In the rows, zero is written as 128.
Each row is followed by its class; each block has classes of its own.
[129 132 129 115 129 133 135 132 127 121 125 135 129 125 130 113 123 114
 129 116 122 106 134 123 124 136 137 133 129 121 137 127 131 119 132 127
 120 146 136 135 129 143 134 134 131 134 133 127 132 144]	Tusev
[133 128 138 124 138 110 136 129 147 124 139 123 128 118 110 112 135  89
 121 119 129 105 134 129 133 134 141 129 109 115 120 121 127 123 137 116
 117 177 117 132 122 135 123 133 131 129 127 132 122 144]	Tusev
[124 139 141 122 140 114 140 133 120 121 164 146 128 136 131 125 149 187
 134  99 112 118 125 120 113 137 108 134  86 122 142 117 146 130 129 126
 121 116 130 134 162 160 149 133 131 126 122 112 125 147]	Fiva
[134 131 136 104 114 119 135 131 146 121 120 133 128 119 120 124 134 111
 129 132 130 109 134 124 126 130 147 127 132 120 119 121 127 125 141 111
 125 164 127 142 117 145 114 134 135 123 130 133 143 159]	Tusev
[133 128 128 121 127 112 137 129 144 125 132 136 136 116 118 121 134 116
 124 151 131  94 134 122 133 131 144 130 180 123 132 117 125 130 121 111
 128 144 122 140 117 131 105 118 128 119 126 144 146 136]	Tusev
[132 127 105 116 137 135 123 129 122 123 128 141 124 131 145 136 114 209
 133 140 115 137 124 115 112 128 130 129 150 132 143 123 134 138 129 142
 135 106 142 139 140 145 144 133 132 123 124 130 140 165]	Fiva
[154 137 121 126 143 112 133 117 122 129 146 144 120 117 146 124 130 173
 135 165 120 123 130 112 119 138 144 126 139 131 150 119 130 134 122 142
 129 103 140 136 135 160 149 135 131 123 118 130 130 163]	Fiva
[143 120 120 117 156 161 133 125 144 122 129 123 127 129 121 116 106 174
 129  95 115 124 133 110 135 123 120 124 125 120 121 129 138 129 135 121
 126 175 125 142 115 127 146 144 134 132 124 133 139 144]	Fiva
[126 126 137  90 145 103 117 115 138 120 137 130 126 116 127 119 131  91
 122 126 122 132 136 128 130 131 168 126 159 115 131 112 118 122 145 124
 125 157 134 126 118 152 125 133 134 126 131 124 134 116]	Tusev
[132 130 125 114 137 128 125 120 143 122 113 118 125 119 131 118 118  76
 127 135 127 119 139 124 122 127 159 121 145 117 126 123 126 117 147 131
 126 165 135 130 110 137 133 131 130 127 132 125 121 149]	Tusev
[134 130 125 113 151 131 121 118 133 126 129 132 117 123 128 125 136 153
 125 119 119 137 130 123 128 126 138 125 123 118 114 128 127 127 135 124
 132 161 127 138 114 140 137 139 130 131 125 122 125 135]	Fiva
[137 122 131  91 152 175 127 116 123 126 147 142 118 124 136 108  92 183
 141  82 115 126 130 112 132 118 138 137 148 116 146 120 135 130 125 132
 117 162 147 145 117 148 174 154 136 135 122 142 135 111]	Fiva
[125 134 111 111 131 137 121 113 133 126 104 136 125 121 143 132 127 135
 139 149 134 123 126 125 119 124 151 133 150 132 132 123 132 129 129 131
 129 132 145 135 113 145 126 134 135 130 128 126 134 154]	Tusev
[120 128 128 153 114 143 130 127 108 132 137 122 124 134 148 121 112 142
 140 135 121 131 127 123 124 133 113 125 128 135 152 135 125 127 112 139
 129  77 141 120 138 128 172 127 131 135 122 129 110 124]	Fiva
[138 132 132 123 136 124 138 129 138 127 133 136 128 121 124 117 133 147
 125 136 124  97 136 118 130 129 132 126 127 125 124 120 127 129 121 120
 123 144 126 139 120 138 124 134 129 126 127 137 139 142]	Tusev
[135 134 136 133 145 111 143 126 141 120 150 133 132 116 118 111 140 128
 128 143 121 101 140 118 118 141 135 127  98 114 133 117 136 127 139 120
 124 153 126 137 135 149 134 139 132 120 129 129 126 174]	Tusev
[133 129 129 108 151 132 123 122 135 123 133 134 121 119 131 125 129 161
 126 124 121 136 131 126 121 124 146 124 137 121 124 125 130 125 143 125
 132 155 134 137 118 149 131 141 132 129 128 125 133 148]	Fiva
[135 131 137 111 141 104 135 126 144 123 141 138 127 109 123 115 151 118
 127 141 135 109 129 127 118 136 151 130 118 121 138 116 129 130 136 119
 120 153 121 134 119 157 123 140 131 125 127 125 128 159]	Tusev
[132 130 126 137 130 162 153 134 128 124 137 137 130 137 139 112 108 179
 129  98 113 100 131 107 133 132 103 135 107 136 133 131 143 129 118 121
 124 138 126 139 132 132 144 137 129 121 130 135 137 142]	Fiva
[135 126 134 112 140 125 135 126 138 123 142 135 129 117 117 117 129 144
 124 124 123 109 136 122 131 130 137 128 128 120 135 119 128 127 130 118
 120 157 125 135 122 142 125 137 133 131 127 134 136 123]	Tusev
[125 136 146 109 138 109 133 131 139 123 135 136 125 116 121 115 150 100
 127 119 130 109 130 124 120 132 142 131 100 120 122 117 134 122 136 120
 122 159 121 125 124 157 127 133 131 128 129 115 122 137]	Tusev
[128 123 122 105 134 123 128 129 137 124 122 132 133 123 130 135 126 149
 126 133 120 126 130 121 129 130 140 127 151 126 123 115 130 124 140 121
 125 144 124 134 127 138 101 123 126 121 127 128 147 147]	Fiva
[149 127 121 129 140 152 133 114 130 130 153 142 122 121 130 114 103 190
 129 140 115 111 134 115 146 127 137 125 153 129 139 121 121 136 106 122
 127 131 126 147 111 129 149 144 132 131 120 158 153 121]	Fiva
[144 137 135 105 148 159 127 110 119 114 172 142 118 113 142  90  97 145
 143 122 125 102 123 115 126 126 178 132 150 111 168 118 134 130 115 140
 118 149 157 145 109 161 199 162 140 135 117 152 122 126]	Fiva
[130 134 146 100 155 114 130 119 142 124 142 125 122 115 119 112 147 114
 133 122 127 129 129 124 113 129 146 126 117 113 122 118 131 116 151 127
 116 180 128 135 129 159 143 140 133 136 128 129 116 147]	Tusev

Next block, with new classes.
[119 129 138 131 101 137 133 116 116 120 124 138 102 127 137 133 123 132
 128 130 112 126  95 121 131 164 127  94 121 131 135 119 130 163 135 126
 146 122 131 139 128 117  90 126 110  78 154 132 122 135]	Nugiv
[137 144  83 118 147 120 122 138 139 126 149 121 122 137 131 108 127 114
 126 126 129 137 123 125 133 135 136 153 129 118 135 155 118 116 126 140
 109 125 123 113 137 169 145 134 143 139 126 122 137 126]	vope
[120 166  69 126 117 135 113 114 129 119 147 118  86 138 152  93 126 126
 136 138 120 116  72 132 146 168 133 111 130 103 137 155 111 153 134 136
 133 122 119 116 140 157 119 135 116  81 199 118 129 129]	zit
[135 141  99 119 136 132 133 123 130 121 154 129 116 134 131 107 129 121
 129 128 120 124 100 127 137 126 135 128 137 106 132 144 107 146 133 137
 125 121 127 129 139 152 130 134 133 130 142 130 132 129]	Nugiv
[128 147  87 117 135 120 107 138 140 127 138 123 122 133 133 103 122 123
 128 129 135 143 133 125 134 161 131 147 126 135 135 154 125 116 129 134
 109 129 121 102 134 157 143 133 128 125 134 119 154 126]	vope
[126 149  97 130 156 121 129 122 142 138 134 105 144 122 134 110 133 123
 135 136 143 104 107 140 133  78 131 147 125  89 122 133 119 104 130 137
 128 132 120 118 131 142 156 139 139 144 151 108 130 124]	rupet
[122 186  29 117 123 140 115 103 135 112 174 121  67 146 164  75 125 117
 136 139 114 109  34 138 157 177 142 106 134  78 147 171  97 171 135 151
 131 115 112 114 152 186 122 141 112  72 228 117 132 133]	vope
[136 144  98 124 132 156 147 105 128 116 167 154 108 135 138 118 131 128
 131 130 109 104  75 136 142 107 140 120 136  81 130 133 110 160 129 140
 137 116 131 144 143 138 127 135 135 130 171 133 124 132]	fegop
[128 148 104 127 123 130 120 128 129 126 129 144 118 132 134 116 121 132
 134 132 121 121 114 126 131 158 135 128 126 124 130 139 126 124 129 131
 129 132 125 118 132 140 119 131 120 107 146 121 126 131]	fegop
[122 135 121 132 128 124 120 128 129 129 119 122 126 126 134 125 127 129
 129 131 134 130 127 130 129 136 128 130 121 129 128 131 127 120 128 125
 127 132 125 125 126 125 128 129 124 119 136 120 129 127]	Nugiv
[127 163  70 128 129 143 120 119 136 127 149 152 110 133 143 101 124 132
 134 136 120 107  88 131 141 147 134 133 130  98 132 151 118 127 130 139
 122 132 119 113 138 148 131 137 126 105 183 113 126 130]	dako
[139 142 107 132 159 143 132 131 139 137 141 154 157 126 123 121 133 140
 137 133 134 104 140 143 128  76 134 171 125  97 114 133 132  82 119 138
 117 137 123 114 128 123 162 137 146 173 132 115 126 124]	rupet
[138 152  77 121 137 141 110 131 133 125 150 150 122 137 130 105 127 128
 134 129 125 127 132 135 137 150 132 153 133 121 129 159 123 116 119 137
 114 129 122 105 135 149 149 134 134 140 151 121 131 129]	rinos
[134 148  90 118 134 140 120 128 135 123 151 148 120 135 130 111 130 128
 130 127 117 127 114 131 136 142 135 139 131 115 133 150 118 128 124 141
 122 124 121 116 137 148 138 133 133 132 145 124 132 127]	rinos
[110 155 104 131  90 141 123 107 115 114 134 146  76 135 152 115 116 131
 135 137 104 114  57 120 140 203 132  75 130 119 142 133 117 182 132 129
 149 122 128 136 134 138  77 128 100  35 199 125 117 135]	Nugiv
[128 143 105 125 113 149 138 114 121 117 150 155  97 137 143 126 126 135
 131 128 104 114  77 132 142 150 135 102 135 107 131 132 117 160 129 134
 140 119 130 137 136 131 107 132 119  99 177 134 123 135]	dako
[124 156  83 129 131 131 112 125 133 127 137 119 114 132 141 102 127 122
 137 131 132 123 110 134 142 146 130 134 132 113 133 149 119 124 129 136
 121 131 118 110 133 152 138 133 125 114 168 113 133 128]	zit
[105 127 145 136  88 122 141 109 113 117 117 118  84 131 148 133 121 124
 129 135 110 120  53 110 132 175 129  60 130 126 144 111 120 192 145 124
 153 119 132 160 125 125  61 124  98  33 174 134 115 135]	zit
[131 139 108 128 144 133 131 127 134 130 143 134 135 128 131 116 132 130
 133 132 132 114 119 133 133 101 131 144 125 105 125 136 124 118 126 136
 123 130 126 121 133 137 142 133 138 145 137 121 130 130]	fegop
[147 131 117 116 155 131 116 149 137 136 138 156 162 125 107 126 129 134
 126 122 134 146 186 130 120 120 134 180 128 145 122 145 137  77 115 130
 103 133 125 104 124 134 166 133 147 186  83 123 135 124]	rinos
[134 138 111 123 156 113 122 143 140 140 129 115 153 129 123 118 131 123
 131 129 140 128 145 129 126  98 129 164 125 118 125 136 130  91 124 134
 108 135 124 114 127 146 155 133 139 160 107 114 135 123]	dako
[131 165  66 124 146 145 115 126 133 130 156 166 129 136 133 104 126 136
 138 137 122 110 114 135 137 133 138 159 132  96 127 154 122 100 124 141
 114 133 117 107 135 152 146 139 134 135 163 108 128 127]	fegop
[124 130 122 121 127 118 122 140 120 126 130 133 125 134 126 127 124 122
 125 126 122 142 131 114 126 159 130 128 129 140 134 136 129 135 129 127
 123 136 126 125 130 143 117 129 127 111 114 129 132 130]	rinos
[129 118 130 131 146 108 118 133 136 136 106  80 148 120 122 122 133 120
 126 129 155 137 156 135 126  97 120 152 124 134 124 127 132 100 129 128
 117 137 125 113 125 133 161 128 134 161 109 123 135 124]	zit
[133 149  86 119 126 143 138 114 129 116 166 142  96 140 141 108 129 122
 127 130 111 122  73 131 144 137 138 114 142  96 137 148 106 165 127 142
 133 118 128 137 146 152 121 134 131 111 172 130 128 134]	zit
[111 150 102 130  99 134 119 109 122 116 136 136  86 136 150 112 116 128
 134 134 113 117  70 122 142 191 131  85 127 120 141 138 117 161 141 130
 135 123 123 130 132 141  88 129 105  52 190 120 123 133]	Nugiv
[116 141 119 136 136 111 122 117 137 134 113  80 125 124 158 116 130 118
 131 139 145 113 107 137 130  94 124 133 120 107 123 124 125 116 135 129
 127 137 120 121 125 135 147 130 121 120 152 111 131 124]	rupet
[106 129 147 141  70 137 142 101 107 111 121 134  72 133 148 138 119 129
 128 133  99 122  48 114 137 191 129  44 130 129 142 110 115 212 143 122
 166 116 136 163 132 115  51 125  92  28 189 139 112 140]	Nugiv
[134 143  97 126 133 140 118 130 134 130 143 146 137 131 126 116 128 134
 131 123 129 121 139 136 134 129 131 156 129 124 124 146 129 104 121 133
 115 132 123 109 132 137 151 134 138 152 139 121 132 129]	rinos
[136 146  89 122 137 137 116 129 132 125 146 137 124 134 129 114 130 129
 127 127 125 126 131 145 138 133 132 149 130 116 127 148 124 113 121 137
 118 125 121 111 135 141 155 132 139 148 150 123 130 127]	rinos
[105 188  37 127 101 129 114  92 129 112 152 101  51 141 177  74 120 117
 139 145 116 106  28 133 159 193 137  77 127  76 149 160  95 192 144 145
 143 120 117 124 147 176  93 137 103  28 228 112 127 135]	rinos
[145 137 101 122 137 155 124 134 131 125 153 175 137 132 120 123 129 142
 130 124 117 122 145 137 134 131 133 152 132 118 122 143 136 106 115 135
 120 129 128 111 133 123 150 134 141 160 132 128 126 129]	Nugiv
[128 155  78 117 140 111 112 131 138 128 142 108 117 135 138 101 122 122
 131 132 134 134 102 120 137 148 133 140 126 115 137 155 116 128 132 141
 116 128 119 114 134 170 136 134 131 111 148 114 138 126]	vope
[126 148  97 124 124 130 123 125 130 130 139 128 109 133 137 112 122 126
 131 131 119 125 101 125 137 152 135 121 129 118 137 143 122 142 128 136
 129 124 124 130 135 145 118 136 126 103 157 125 129 135]	vope
[127 142 106 125 130 123 119 138 130 125 131 132 127 133 129 117 123 125
 128 126 129 130 122 124 131 146 138 137 129 126 131 140 132 122 127 131
 122 129 124 120 130 141 127 138 128 117 137 122 138 128]	dako
[119 134 133 142 141 105 118 130 138 143  94  87 154 119 133 130 132 123
 129 140 154 120 137 129 122  97 121 150 107 123 119 121 138  88 130 124
 119 145 121 117 117 120 140 128 124 128 125 102 126 118]	rupet
[129 142  95 124 136 122 122 123 134 129 140  97 117 129 137 107 131 116
 130 133 135 127 114 136 141 124 129 134 128 110 131 146 116 132 129 136
 125 128 121 118 137 151 146 134 132 130 151 123 135 128]	zit
[131 144 102 116 134 121 117 141 133 127 136 140 127 134 126 117 121 127
 129 130 124 138 129 117 130 158 133 139 128 133 134 148 128 121 130 133
 114 126 123 115 136 149 130 132 131 116 126 121 133 128]	vope
[124 140 104 121 120 126 126 118 125 119 144 110  99 135 140 115 127 120
 128 129 121 129  92 130 142 152 129 105 134 119 138 140 112 163 132 134
 132 124 126 132 140 149 117 130 123 102 163 133 132 131]	zit
[126 133 131 128 119 142 149 125 123 122 140 162 123 133 131 141 132 133
 133 131 105 111  83 116 123 129 138 108 132 103 130 116 121 152 135 130
 141 124 132 149 129 127  97 129 126  95 144 128 114 130]	fegop
[131 162  62 128 146 143 101 126 141 131 144 140 128 135 135  97 129 135
 135 136 137 117 133 146 140 137 131 165 126 109 125 162 125  91 118 139
 113 136 115  90 133 147 164 146 134 146 169 109 134 126]	rinos
[129 125 131 126 122 136 142 124 124 123 141 151 122 130 134 135 128 129
 130 130 112 120 100 123 126 125 134 113 130 114 132 125 124 130 134 131
 137 121 131 143 126 125 110 128 129 112 135 133 123 129]	fegop
[116 151  97 131 124 124 126 117 133 123 135 124 103 132 145 111 124 122
 134 136 123 115  76 124 138 146 134 113 126 104 136 137 106 149 136 137
 135 126 123 130 134 144 105 132 119  81 173 120 128 130]	dako
[126 117 143 123 116 121 154 126 121 120 139 138 112 131 130 140 122 126
 127 125 109 128  83 109 125 131 137  93 134 118 137 114 115 174 139 131
 142 115 136 159 132 135  86 124 126  91 120 135 125 131]	fegop
[115 153 102 133 112 142 127 115 125 120 139 156  97 134 144 116 126 135
 132 137 110 112  76 123 134 170 136 101 129 107 135 134 118 149 132 133
 138 125 126 129 132 131  95 128 112  74 183 121 116 134]	Nugiv
[143 146  89 118 151 151 136 130 135 127 169 178 139 135 126 119 132 136
 136 127 115 110 119 139 133 100 141 154 134  93 121 144 122 111 120 138
 115 125 125 120 137 139 153 138 147 167 137 123 126 128]	fegop
[118 128 135 128 117 114 120 125 124 129 114 113 114 129 134 126 123 124
 124 130 127 138 118 117 126 162 125 109 126 143 136 126 129 143 133 123
 132 123 127 129 125 133 108 125 114  93 134 130 129 129]	Nugiv
[118 177  56 121 130 142 111 118 134 121 153 141 100 139 144  91 125 128
 135 139 121 119  85 133 145 170 138 132 125 106 139 161 116 133 128 143
 122 134 118  84 142 161 132 140 125  99 189 117 130 126]	vope
[119 133 136 131  95 138 144 113 112 116 133 165  94 134 137 137 118 136
 128 136  99 118  69 107 128 177 135  76 135 125 138 118 124 178 138 127
 150 117 135 152 129 122  67 123 108  54 160 133 112 137]	Nugiv
[128 167  73 126 119 156 126 109 128 117 158 156  88 138 149  99 127 132
 137 133 107 102  61 134 145 163 138 110 133  91 137 151 112 151 132 141
 137 123 120 121 141 145 115 136 120  87 206 111 122 129]	fegop
[128 121 149 128 117 133 146 129 121 121 138 165 124 131 125 144 121 129
 133 138 104 124  96 106 124 141 134 103 133 126 133 112 126 159 135 127
 139 125 129 151 126 123  85 124 124  91 114 135 116 132]	fegop
[122 145 113 137 133 135 136 112 131 130 136 131 127 128 143 122 130 132
 136 138 126  98  88 134 134  97 136 124 127  90 126 124 122 130 128 135
 137 131 125 134 131 121 125 133 127 114 167 119 122 127]	rupet
[124 149  97 129 116 146 120 119 125 125 137 149 106 134 139 114 124 134
 131 131 119 116 109 135 137 163 133 117 130 122 130 141 123 132 123 133
 132 128 125 119 131 127 123 133 117 105 176 124 123 131]	Nugiv

A new block, with new classes.
[127 159 155 111 140 139 136 122 122 106 126 129 162 174 111  99 150 128
 113 108 120 147 179 110 141 116 144 114 125 139 101 125 149 209 131 118
 131 139 116 108 103 123 112  92 134 159 108 143 202 168]	pif
[132 128 124 153 125 121 121 138 139 138 140 116 121 124 129 122 114 130
 137 116 156 141  87 115 147 130 118 130 115 148 149 107 131 134 147 143
 150 136 126 133 150 133 119 127 112 141 119 119  80 125]	pif
[139 141 121 113 127 101  94 132 103 111 125 115 136 116 121 145 143 131
 129 110 108 129  89 130  91 132 121 129 135 145 114 134 137 167 135 128
 169 112 132 113 123 120 144 121 172 118 114 108 140 156]	pif
[125 130 115 137 121 111 111 142 124 116 122 141 107 151 136 128 135 126
 132 124 123 111  80 127 106 126 151 140 134 132 105 125 132  88 117 141
 168 113 114 132 140 127 128 138 119 128 137 101 100 124]	pif
[135 111 129 134 130 117 115 125  98 142 114 106 115 125 130 142 102 130
 139 141 139 110 140 130 142 131 128 122 162 121 121 126 121 205 136 120
 143 134 125 123 128 140 121 146 136 131 116 143 127 124]	gopus
[159 122 134 126 129 112 114 151 121 104 122 101 115 133 118 135 128 121
 138 115 108 122 108 141 127 121 122 120 161 129 112 132 133 133 120 140
 116 119 108 132 136 161 154 142 129 107 164 116 100 124]	gopus
[125 132 126 132 173 106 124 143 146 113 112 119 131 120 121 129 130 126
 151  88 125 130 111 130 122 134 123 133 133 134 104 120 133 125 114 161
 136 126 114 132 136 136 130 133 120 115 142 101 106 128]	pif
[119 114 151 142 126 141 151 120 154 153 136 143  97 119 119 110 115 120
 124 148 146 117 144 137 154 125 122 138 118  97 145 125 108 130 129 135
 106 133 118 141 137 141 123 148 102 131 161 150 115 100]	gopus
[135 144 120 139 125 109 116 131 130 121 120 105 145 158 126 146 120 129
 132  96 141 130  87 129 121 121 116 120 152 134 115 124 145 115 102 119
 125 119 121 124 142 141 137 119 131 132 105  95  89 135]	pif
[130 144 110 150 143 107 108 134 138 123 125 121 151 107 134 140 132 141
 132  98 140 127 146 136 135 133 129 109 140 159 119 107 151 227  93 135
 169 133 125 120 159 136 134  97 134 123  84  94 118 142]	pif
[130 139 150 117 131 144 149 111 156 116 134 161 101 101 128 123 133 132
 120 162 145 125  98 120 131 123 133 142  86 110 134 141 112  52 138 131
 131 140 140 149 104  86 122 125 101 123 157 149 120 115]	gopus
[129 137 121 125 123 135 126 143 142 119 119 119 160 198 134 133 132 125
 134 108 120 135  82 127 129 140 107  83 147 128 116 130 130 116 120 123
 135 129 113 120 137 121 120 147 122 147 113 106 121 136]	pif
[129  93 140 126 148 130 145 113 120 126 130 128 113  85 107 125 126 125
 119 145 149 113 151 126 139 126 135 132 133 123 117 129 158 177 135 139
 127 138 133 136 110 139 130 127 132 106 148 146 131 128]	gopus
[132 114 130 129 133 107 125 132 138 115 133 111 108 111 124 115 123 125
 138 131 131 104  91 129 119 130 125 131 127 125 128 136 139 110 121 142
 141 119 119 131 135 152 134 147 128 112 139 120 115 111]	gopus
[108 143 114 125 136 131 124 133 147 129 141 136 158 166 114 137 135 125
 127  93 145 147 136 130 142 124 124 122 109 147 119 123 130 141 109 134
 137 133 122 124 142 110 124 108 126 134  90 101 105 140]	pif
[158 114 109 159 127  98 114 145 126 106 134 121 130 124 137 129 115 131
 145 116 163 129 120 134 123 144 120 145 146 130 117 127 132 193 109 130
 156 117 123 118 133 142 157 139 128 130 150 110 104 127]	gopus
[130 129 129 150 121 126 135 129 126 133 137 142 121 118 119 125 136 138
 123 154 137 115 139 115 116 142 147 154 113 128 136 147 134 144 146 132
 150 133 139 124 131  92 135 131 118 120 137 145 132 127]	gopus
